Each row of numbers belongs to one of the elements below and depends on some of the facts about them. Some rows are named. Which element is each other row?

There are 3 kinds of fact about the elements: η, μ, Ω.
η: uses; μ: points at; Ω: refers to
η((1011), (259)); η((1026), (497)); η((1035), (1572)); η((1039), (631)); η((1068), (1367))
η((1072), (312)); η((1162), (549)); η((1179), (496)); η((1192), (1272)); η((1195), (1556))
η((1240), (713)); η((1272), (421)); η((1331), (948)); η((1335), (278)); η((1367), (1567))
η((1368), (1179)); η((1398), (424)); η((1414), (1190)); η((1421), (566)); η((1429), (1011))
η((1448), (1368)); η((1449), (752)); η((1455), (518)); η((1523), (637)); η((1544), (1451))
η((1553), (796)); η((193), (1448)); η((205), (898)); η((252), (1429)); η((269), (1192))
η((278), (663)); η((31), (1346)); η((312), (1455)); η((385), (615)); η((400), (1335))
η((405), (869)); η((421), (178)); η((424), (777)); η((433), (845)); η((442), (31))
η((454), (44)); η((469), (1068)); η((474), (761)); η((49), (193)); η((494), (385))
η((496), (1523)); η((524), (237)); η((548), (916)); η((549), (49)); η((567), (1240))
η((615), (68)); η((622), (1331)); η((631), (657)); η((637), (880)); η((657), (1072))
η((673), (1553)); η((675), (454)); η((677), (771)); η((687), (677)); η((693), (932))
η((752), (1421)); η((761), (673)); η((771), (93)); η((777), (1396)); η((785), (1006))
η((796), (596)); η((799), (1195)); η((845), (1544)); η((869), (622)); η((880), (252))
η((898), (941)); η((93), (584)); η((94), (433)); η((991), (772)); μ((1006), (898))
μ((1072), (93)); μ((1085), (938)); μ((11), (687)); μ((110), (922)); μ((1127), (880))
μ((1127), (110)); μ((1152), (673)); μ((1152), (771)); μ((1190), (367)); μ((1190), (110))
μ((1190), (1429)); μ((1192), (193)); μ((1225), (139)); μ((1225), (687)); μ((1225), (704))
μ((1225), (28)); μ((1225), (468)); μ((1272), (662)); μ((1272), (81)); μ((1331), (1448))
μ((1331), (704)); μ((1334), (278)); μ((1335), (941)); μ((1335), (704)); μ((1346), (880))
μ((1346), (1610)); μ((1367), (1455)); μ((1377), (469)); μ((1377), (603)); μ((1377), (468))
μ((1396), (193)); μ((1396), (28)); μ((1398), (880)); μ((1398), (1429)); μ((1448), (1368))
μ((1449), (1335)); μ((1449), (400)); μ((1449), (93)); μ((1455), (622)); μ((1544), (1553))
μ((1544), (785)); μ((1553), (1462)); μ((1556), (469)); μ((1556), (603)); μ((1610), (1225))
μ((1610), (796)); μ((178), (687)); μ((178), (1429)); μ((193), (771)); μ((193), (28))
μ((205), (402)); μ((252), (941)); μ((252), (796)); μ((252), (704)); μ((252), (735))
μ((259), (704)); μ((259), (1072)); μ((277), (1429)); μ((278), (687)); μ((278), (1006))
μ((278), (1462)); μ((278), (193)); μ((28), (49)); μ((31), (11)); μ((385), (208))
μ((402), (421)); μ((402), (31)); μ((405), (518)); μ((433), (1455)); μ((433), (938))
μ((463), (1610)); μ((463), (704)); μ((468), (771)); μ((469), (922)); μ((469), (704))
μ((49), (796)); μ((505), (631)); μ((518), (139)); μ((518), (704)); μ((566), (463))
μ((567), (687)); μ((615), (252)); μ((631), (735)); μ((659), (11)); μ((673), (1396))
μ((673), (796)); μ((673), (677)); μ((675), (997)); μ((675), (730)); μ((675), (948))
μ((68), (704)); μ((68), (677)); μ((687), (796)); μ((687), (704)); μ((687), (28))
μ((730), (771)); μ((739), (367)); μ((739), (31)); μ((771), (796)); μ((785), (704))
μ((785), (771)); μ((785), (49)); μ((799), (11)); μ((81), (704)); μ((845), (1455))
μ((873), (704)); μ((898), (704)); μ((898), (28)); μ((926), (1272)); μ((938), (922))
μ((941), (704)); μ((948), (693)); μ((948), (704)); μ((960), (622)); μ((991), (704))
μ((991), (916)); μ((991), (785)); Ω((1006), (1127)); Ω((1026), (873)); Ω((1035), (1113))
Ω((1039), (277)); Ω((1068), (269)); Ω((1085), (772)); Ω((11), (916)); Ω((1113), (584))
Ω((1127), (615)); Ω((1152), (1406)); Ω((1190), (863)); Ω((1228), (880)); Ω((1232), (761))
Ω((1240), (785)); Ω((1280), (567)); Ω((1330), (1331)); Ω((1331), (771)); Ω((1334), (991))
Ω((1335), (205)); Ω((1367), (898)); Ω((1377), (1572)); Ω((139), (354)); Ω((1398), (69))
Ω((1402), (505)); Ω((1406), (596)); Ω((1414), (704)); Ω((1421), (49)); Ω((1435), (252))
Ω((1448), (659)); Ω((1449), (193)); Ω((1451), (1162)); Ω((1462), (960)); Ω((1553), (405))
Ω((1556), (752)); Ω((1567), (932)); Ω((1572), (770)); Ω((1610), (424)); Ω((193), (1544))
Ω((205), (442)); Ω((237), (433)); Ω((252), (1449)); Ω((259), (637)); Ω((269), (328))
Ω((278), (1035)); Ω((297), (1414)); Ω((328), (956)); Ω((354), (469)); Ω((385), (1610))
Ω((397), (1368)); Ω((400), (915)); Ω((402), (1190)); Ω((405), (662)); Ω((421), (663))
Ω((424), (1556)); Ω((433), (1232)); Ω((442), (1462)); Ω((463), (1451)); Ω((468), (548))
Ω((469), (799)); Ω((49), (657)); Ω((494), (68)); Ω((497), (44)); Ω((505), (1330))
Ω((518), (497)); Ω((548), (1085)); Ω((567), (237)); Ω((584), (81)); Ω((596), (463))
Ω((615), (1062)); Ω((631), (297)); Ω((637), (367)); Ω((657), (1402)); Ω((662), (1006))
Ω((663), (1335)); Ω((673), (11)); Ω((68), (1240)); Ω((69), (494)); Ω((693), (730))
Ω((704), (474)); Ω((730), (278)); Ω((739), (28)); Ω((752), (259)); Ω((761), (677))
Ω((770), (94)); Ω((772), (693)); Ω((785), (1228)); Ω((796), (997)); Ω((799), (385))
Ω((81), (631)); Ω((863), (814)); Ω((873), (922)); Ω((880), (468)); Ω((898), (524))
Ω((915), (1039)); Ω((922), (1567)); Ω((93), (1334)); Ω((932), (402)); Ω((94), (1421))
Ω((948), (139)); Ω((955), (421)); Ω((956), (1072)); Ω((991), (397)); Ω((997), (1398))

Named rows:
(735): [ -8   8   2   8   5   5   4   0  -9   1  -3  11   6  -1   5   6  -2   3
  11  -2   0  15  -7  -4   1  -7  -1   5  -3 -10]
(869): [ -6  11   4   6   2   6   6   0  -6   1  -3  12  -2  -3   3   6  -6   3
   8  -6   3   8  -3  -8  -3  -7   5  -1   2 -18]
(657): [ -1  16   6   0  -1   2   6   4 -12  -6  -7  20   6   2   0   2  -1   3
   6  -3   5  11 -10 -12  -4  -8   2  -3  -4 -15]
(454): [ -7  12   5   5   4   6   5   0  -9   1  -4  13   0  -3   2   4  -5   2
   5  -5   3  10  -5  -7  -4  -7   4   0   2 -13]
(796): [-16  14  12  11   9   6  10  -7   1  -4  18   3   1   2  -4   0  -3   9
   7   0   1  11 -14  -1   2 -14  -2   3  -1 -14]
(405): [ -8  12  -1   0   3   4   3  -2  -7  -2  -7  12   2  -4   4   5 -11   4
   2  -4   5   2  -4  -8  -5  -7   2   3   2 -20]
(771): [-10  14   0   5   4   2   4   4  -2   6  -8  19  -2  -5   6   9  -6   5
  10  -9   4  10  -1 -14   1  -8   2   0  -3 -15]
(845): [  1  18  20  11   0   9   4  -1 -16   2 -12  17 -23 -15  -6   3  -9   4
  -8  -9   3   8   3  -1 -12  -9   5  -2  -9 -31]
(770): [ -6   7   5   4   2   7   0  -1 -13  -1  -7   7   3  -1   3   2  -7   0
   6  -4   1   8 -10  -1  -6  -5   3   1   3 -14]
(941): [ -9   7   2   4   5   4   2  -1 -10  -1  -4  11   4  -4   5   5  -6   3
   5  -3   1  11  -6  -5  -2  -7   0   2  -2 -13]
(424): [ -6  11   6   3   2   5   3   2  -7   3  -7  13   0  -3   2   5  -5   2
   8  -6   4   8  -8  -7  -5  -7   6   1   4 -15]
(397): [ -9   9   5   4   5   5   2   0 -11   0  -6  12   1  -4   4   4  -6   2
   3  -4   1  10  -7  -6  -3  -7   2   0  -2 -12]
(505): [-14  10  -2  -2   6   0   0   0  -6  -1 -12  16   4  -7   7   6 -13   7
   0  -4   4   5  -4  -9  -2  -8  -3   5  -4 -18]
(524): [ -9  12   5   4   5   4   5   1  -8   2  -5  14   0  -5   3   6  -4   4
   4  -5   3  11  -5 -10  -3  -8   3   0   0 -13]
(497): [ -8   8   4   4   5   5   2   0 -11  -1  -5  11   0  -4   4   4  -6   3
   3  -4   1  11  -6  -5  -3  -7   1  -1  -1 -13]
(1334): [-13   9   0  -2   5   3   1  -2  -9  -3  -7  10   2  -5   5   4 -11   4
  -1  -4   3   3  -7  -7  -4  -6   0   2   1 -17]
(469): [ -8  12   0   7   1   5   2   2  -9   2  -3  18   1  -3   3  -1  -8   3
   3  -8   3   9   0  -4  -2  -4   1   1  -3 -16]
(631): [  0  11   3   2   4   8  14   0 -13 -14   4  12  13 -13   0   8  -4   9
   7  10   2   8   4 -18  -7 -10  -3   2  -3 -14]
(566): [-11  10   0  -1   6   3   2  -3  -9  -4  -8  10   1  -5   5   5 -12   4
  -1  -3   3   3  -5  -8  -5  -7   0   1  -1 -18]
(385): [  2   8 -28  -5  -9  18 -10 -26   3  -5 -13  29  -2 -37 -14 -10 -22  -7
  -5   7 -12  34 -18  -2  16 -37  32  -7  31 -25]
(799): [-13  13  -2  -4   2   4   1   1  -8  -1  -3  14  -3  -2   4  -3 -12   1
  -3 -10   5   0  -3 -14  -6  -3   6  -9   4 -13]

Rows to name:
No name comes twice in this set of rows, the named rows included.
[ -1  17  15   7   0   8   3  -1 -14   1 -11  16 -18 -12  -3   3  -9   4
  -5  -9   3   6   1  -4 -10  -9   5  -2  -4 -27] => (433)
[  5   4 -22   3  -5  20  -8 -25  -2  -3  -8  26   1 -35 -12  -8 -11 -10
   2  10 -17  47 -23   2  21 -37  31  -8  27 -15] => (208)
[ -7  13   4  17  16  -2  12  -4  -9  -3   9  14  -6   3   6   4   1   1
   1  -1   4  20  -8  -7  -8 -12   9   0  12 -11] => (880)
[-17  15   8   0  11   0  11 -11  -2  -8   9   8 -13  -2   0   2  -9   3
  -2  -2   0  -1  -9 -11  -1 -14  -1  -4   3 -24] => (1398)
[-14  10   3  -4   5   6   2  -2 -14  -3  -2   6  -5  -2   4  -2 -11  -2
  -4  -8   2   4  -8 -13  -8  -4   8 -12   7 -11] => (739)
[-15  13   4   2  14  -3   9 -12  -4  -9   5   7  -7  -1   3   6 -10   5
  -4   0   1   5 -10  -6   0 -14  -4   0  -3 -22] => (68)
[  6  16  25  20  -1  11   6   1 -18   8  -7  18 -21 -11  -6   3   2   2
   3  -9  -1  19   2   2  -7  -9   6  -2  -9 -22] => (622)
[-10   9  -1   0   5   3   2  -2  -9  -4  -8  11   5  -6   5   7 -11   5
   2  -1   3   5  -6  -4  -4  -8  -4   7  -2 -19] => (926)
[ -1  15   4   0   0   0   8   3 -11  -8  -6  20  11   1   0   5   0   5
   9   0   4  13 -10 -14  -2 -10  -1   1  -4 -14] => (1072)
[-11  12   4  -1   5   7   5   1  -9   1   1  10  -5   0   4   0  -4  -2
   3 -10   3   8  -8 -16  -5  -4  11 -13   9  -6] => (31)
[ -8  10   6   3   5   6   3   0 -13   0  -5  10  -3  -4   3   3  -5   2
   1  -5   1  10  -7  -8  -4  -6   4  -4  -1 -12] => (110)
[ -6   7   3  10   4   5   3   1  -9   2  -3  12   8  -1   6   6  -1   3
  13  -2   0  17  -7  -1   1  -7  -1   7  -5 -10] => (662)
[  1  18  21   9  -1   9   3  -2 -20  -1 -11  16 -20 -13  -7   0  -8   3
 -11  -7   2   8   2   2 -12  -9   5   0  -7 -29] => (1367)

Now the same elements, written a new way:
Known rows:
(735): [-10 -10  -9   2   0 -12  -4  -3   9  -6  12  -5  -2  -7   1]
(1228): [  8   0   7   1 -19   7  -6   9  -3 -18   4 -27  -8  -8   4]
(1280): [ 5  4 -9  0 -2 -6  3 -3  2 -9  1 -9  4 -5  2]
(922): [  9   9 -12   0   0   4   0  -5  11  -9   2  -5   3  -2   3]
(454): [-10 -11 -10   2  -1 -11  -4  -3   8  -6  12  -6  -2  -6   0]
(178): [-11  -5  13   2   7   2 -13   2   6  11   3  11  -6  11  -1]
(955): [  5   4 -10   1  -1  -6   2  -3   2  -9   1  -9   4  -5   2]
(81): [ 23  -4  16  -1 -16  11  18 -14   0  35   3  30  10 -11  -1]
(400): [  5   3 -13   1  -3  -4   6   0   1 -10   4  -9   5  -5  -2]
(549): [-13 -16 -10  -8  14   0  -7 -13  -1  -7   6 -12   0  -8 -16]
(1377): [ 3  6  6  0  6 11 -2  4 -4  6 -7  7  2  9  2]
(770): [  6   1 -19   1  12   2   2  -1   1 -12  -4  -5  13  -8  16]
(1062): [-12 -11 -10   2   0 -12  -4  -3   9  -6  11  -6  -3  -6   0]
(704): [ 22 -13   1  -7 -18  -2  17 -11   6  16   2  13   1 -26   9]
(44): [-11 -11  -6   2   2 -14  -8  -5  11  -5  10  -6  -3  -7   3]
(312): [ -8 -10  -9   3   0 -14  -5  -2  10  -5  12  -6  -3  -6   0]
(1346): [-11  -6  11   2   5   1 -11   2   5   9   3   9  -6   8  -1]
(1072): [-10  -6   8   1   3   5 -10   4   8  10   8  11  -7   9  -4]
(524): [-12 -11 -12   2  -1 -10  -2   0   8  -6  14  -5  -2  -6  -4]
(1367): [ 4 10  9  1  3 14 -5  4  2  5 -3  8 -1 13 -3]
(1039): [  5   2 -13   1  -4  -5   5   3   1  -8   6  -8   4  -5  -2]

Rows to name:
No name comes twice in this set of rows, the named rows included.
[  5  20   2 -10   3   1   4   5   5   7  -9  11 -15  22 -20] => (799)
[  8   6 -10  -4  -2 -13   6  -4   3  -7  -3  -7  -1  -4  -2] => (139)
[  8   6 -10   8  -2 -10  10 -14   0  -1   9  -3  18  -6  -4] => (297)
[-10   0   8   2   6  12 -16   3  15   9  10  12  -7  16  -7] => (1455)
[12 -1  9 -6 -7 13  9  5 -5 15 -7 15 -3 -1  0] => (991)
[  8   2   0  -1 -11   4  -4   8  -1 -17   0 -21  -6  -6   5] => (69)
[ -4  -1  31   7 -11   3  -1  20 -35   1 -10 -13  -4   9  -4] => (468)
[ 1 12 11  1  6 18 -7  4  1  7 -2 10 -1 19 -6] => (11)
[ 5 11  6 -1  4 13 -3  3  0  5 -5  7  0 12 -3] => (1127)
[ -1   2  18  -5 -13  10  16   0 -15   3 -21  21   0  -7   6] => (252)
[-11 -11 -14   4  -2 -12  -1  -1   7  -4  16  -4  -1  -6  -5] => (474)
[-20  -6  -6   0  -7  -6   1  -9   6 -26   3   6   4 -11  -4] => (1011)
[ 18   8   8 -17  -9   8  11   2  10  21 -10  23 -18   5 -11] => (469)

